Here is a tiny trained network, its code and every weight. The questions are about switching its units off for an input and a class, where a switched-off unit gives its printed mean instead of its output.

import numpy as np


def w(rows, s, z=0):
    codes = np.array(rows[::2]) - 128.0
    scale = np.full(codes.shape[1], s)
    scale[-1] = z or s
    return codes * scale


def f(y):
    return y / 2 * (1 + np.tanh(0.7978845608 * (y + 0.044715 * y**3)))


def log_softmax(a):
    a = a - a.max(-1, keepdims=True)
    return a - np.log(np.exp(a).sum(-1, keepdims=True))


def net(x, mask):
    res = np.array(x, float).reshape(1, 8) / 4 @ E
    y = f(res @ A[0][:, :-1].T + A[0][:, -1])
    res = res + np.where(mask, y, B[0][:, -1]) @ B[0][:, :-1]
    return log_softmax(res[-1] @ U[:, :-1].T + U[:, -1])


A, B = {}, {}
E = w([
[208,102,229,189,185],'x0',
[197,171,124,77,162],'x1',
[181,51,149,21,56],'x2',
[100,253,164,87,150],'x3',
[110,145,217,80,102],'x4',
[32,83,171,143,62],'x5',
[151,187,142,154,21],'x6',
[90,94,178,94,142],'x7',
],0.0058)
A[0] = w([
[163,95,111,120,248,197],'N1',
[113,62,104,135,144,209],'N2',
[114,181,81,84,152,244],'N3',
[138,75,126,85,56,206],'N4',
[159,191,107,220,144,210],'N5',
[62,135,103,139,72,160],'N6',
[115,79,163,113,185,188],'N7',
[119,134,102,209,155,225],'N8',
[72,102,153,127,130,204],'N9',
[161,127,142,87,119,192],'N10',
[164,148,155,178,100,239],'N11',
[163,114,178,116,177,175],'N12',
[215,147,161,96,124,196],'N13',
[147,189,125,131,190,139],'N14',
[134,166,164,40,156,170],'N15',
[134,108,186,111,62,225],'N16',
[119,95,37,98,158,145],'N17',
[58,37,177,60,179,253],'N18',
[98,139,97,178,49,230],'N19',
[74,189,96,139,139,237],'N20',
[91,53,117,123,126,192],'N21',
[154,81,195,135,132,233],'N22',
[127,105,127,74,135,240],'N23',
[161,117,89,204,168,201],'N24',
[162,156,194,162,178,180],'N25',
],0.011,0.0031)
B[0] = w([
[143,135,97,121,144,238],'N1',
[95,88,59,150,97,184],'N2',
[72,206,135,216,211,205],'N3',
[54,179,142,154,84,211],'N4',
[150,77,196,151,207,227],'N5',
[132,108,182,173,120,198],'N6',
[154,184,89,124,120,189],'N7',
[160,49,147,121,199,208],'N8',
[161,109,102,179,92,183],'N9',
[78,199,138,59,87,165],'N10',
[159,101,197,37,121,186],'N11',
[180,168,125,65,102,189],'N12',
[137,155,144,27,136,199],'N13',
[133,131,195,105,178,197],'N14',
[159,198,58,128,120,199],'N15',
[137,163,191,135,14,209],'N16',
[119,125,95,200,168,185],'N17',
[137,162,67,198,50,253],'N18',
[131,77,186,154,129,216],'N19',
[102,126,190,189,195,216],'N20',
[97,101,75,146,106,192],'N21',
[179,102,46,56,35,207],'N22',
[57,210,44,170,83,180],'N23',
[142,22,115,68,163,209],'N24',
[253,127,163,128,115,211],'N25',
],0.0062,0.0066)
U = w([
[113,230,78,122,179,169],'0',
[244,11,92,102,163,157],'1',
[178,125,226,163,216,138],'2',
[179,148,99,106,47,105],'3',
[120,82,1,168,178,107],'4',
[150,117,231,88,8,109],'5',
[145,164,172,191,88,178],'6',
[255,174,173,70,132,9],'7',
],0.0077,0.0015)

Each question gives the input, the list of numbers given to net, and the class t.
The units are the neurons (one row each of A and B). Each row of codes is followed by its name. A weight is (code - 128) times the scale printed after its matrix; where a second scale follows, it is the last column's (A, B and U).
mask holds one flag per neuron, in row order. A switched-off neuron (its flag False) gives its mean, the last column of its row in B, instead of its output. The means were averaged over made-up inputs and are rounded, as every weight is.
A unit's drop is (log p(t) with every unit on - log p(t) with that unit switched off) / (log p(t) with every unit on - log p(t) with every unit switched off).
The circuit of an input: a set's keep is (log p(t) with only the set's units on - log p(t) with every unit switched off) / (log p(t) with every unit on - log p(t) with every unit switched off). Starting from the 12 units with the biggest drops (on a tie, the unit counted first), units are removed one at a time, each time the one whose removal leaves the highest keep (on an exact tie, the one counted first), for as long as the keep stays at least 0.8.
units of the circuit, in order: the units of the circuit, biggest drop first
most important unit: the unit with the biggest drop
top k neurons: the k neurons with the biggest drops, biggest first
drop when u is switched off: that unit's drop, to one decimal
input [-2,-8,1,2,8,4,-8,2], class 3: most important unit => N18
input [-1,-4,8,-8,-6,5,2,-8], class 5: units of the circuit, in order => (N4 N16)
input [6,-8,7,-1,-7,-2,-5,7], class 4: units of the circuit, in order => (N2 N21 N18)
input [0,3,-5,8,5,-3,8,3], class 2: units of the circuit, in order => (N20 N5 N14)
input [7,-6,-4,1,-5,-8,7,7], class 1: units of the circuit, in order => (N24 N3 N8)
input [1,-1,2,1,-1,-6,-7,7], class 4: units of the circuit, in order => (N16 N18 N23)
input [-4,-6,-8,-6,-1,-3,-4,-8], class 1: units of the circuit, in order => (N24 N8)
input [3,3,-2,3,-2,-3,5,-4], class 2: top 2 neurons => (N5 N22)
input [0,5,2,-4,-3,1,-4,-7], class 4: top 2 neurons => (N25 N17)
input [5,-5,-6,-6,-5,1,-5,-2], class 1: top 2 neurons => (N24 N8)
input [4,-2,0,-8,-3,5,8,1], class 5: drop when N16 is switched off => 0.2
input [5,-8,-1,-2,8,-6,-2,-2], class 1: drop when N13 is switched off => 0.0
input [8,-1,1,7,4,-5,5,8], class 7: drop when N25 is switched off => 0.1
input [-4,-8,-8,-1,2,3,-2,-1], class 2: most important unit => N20
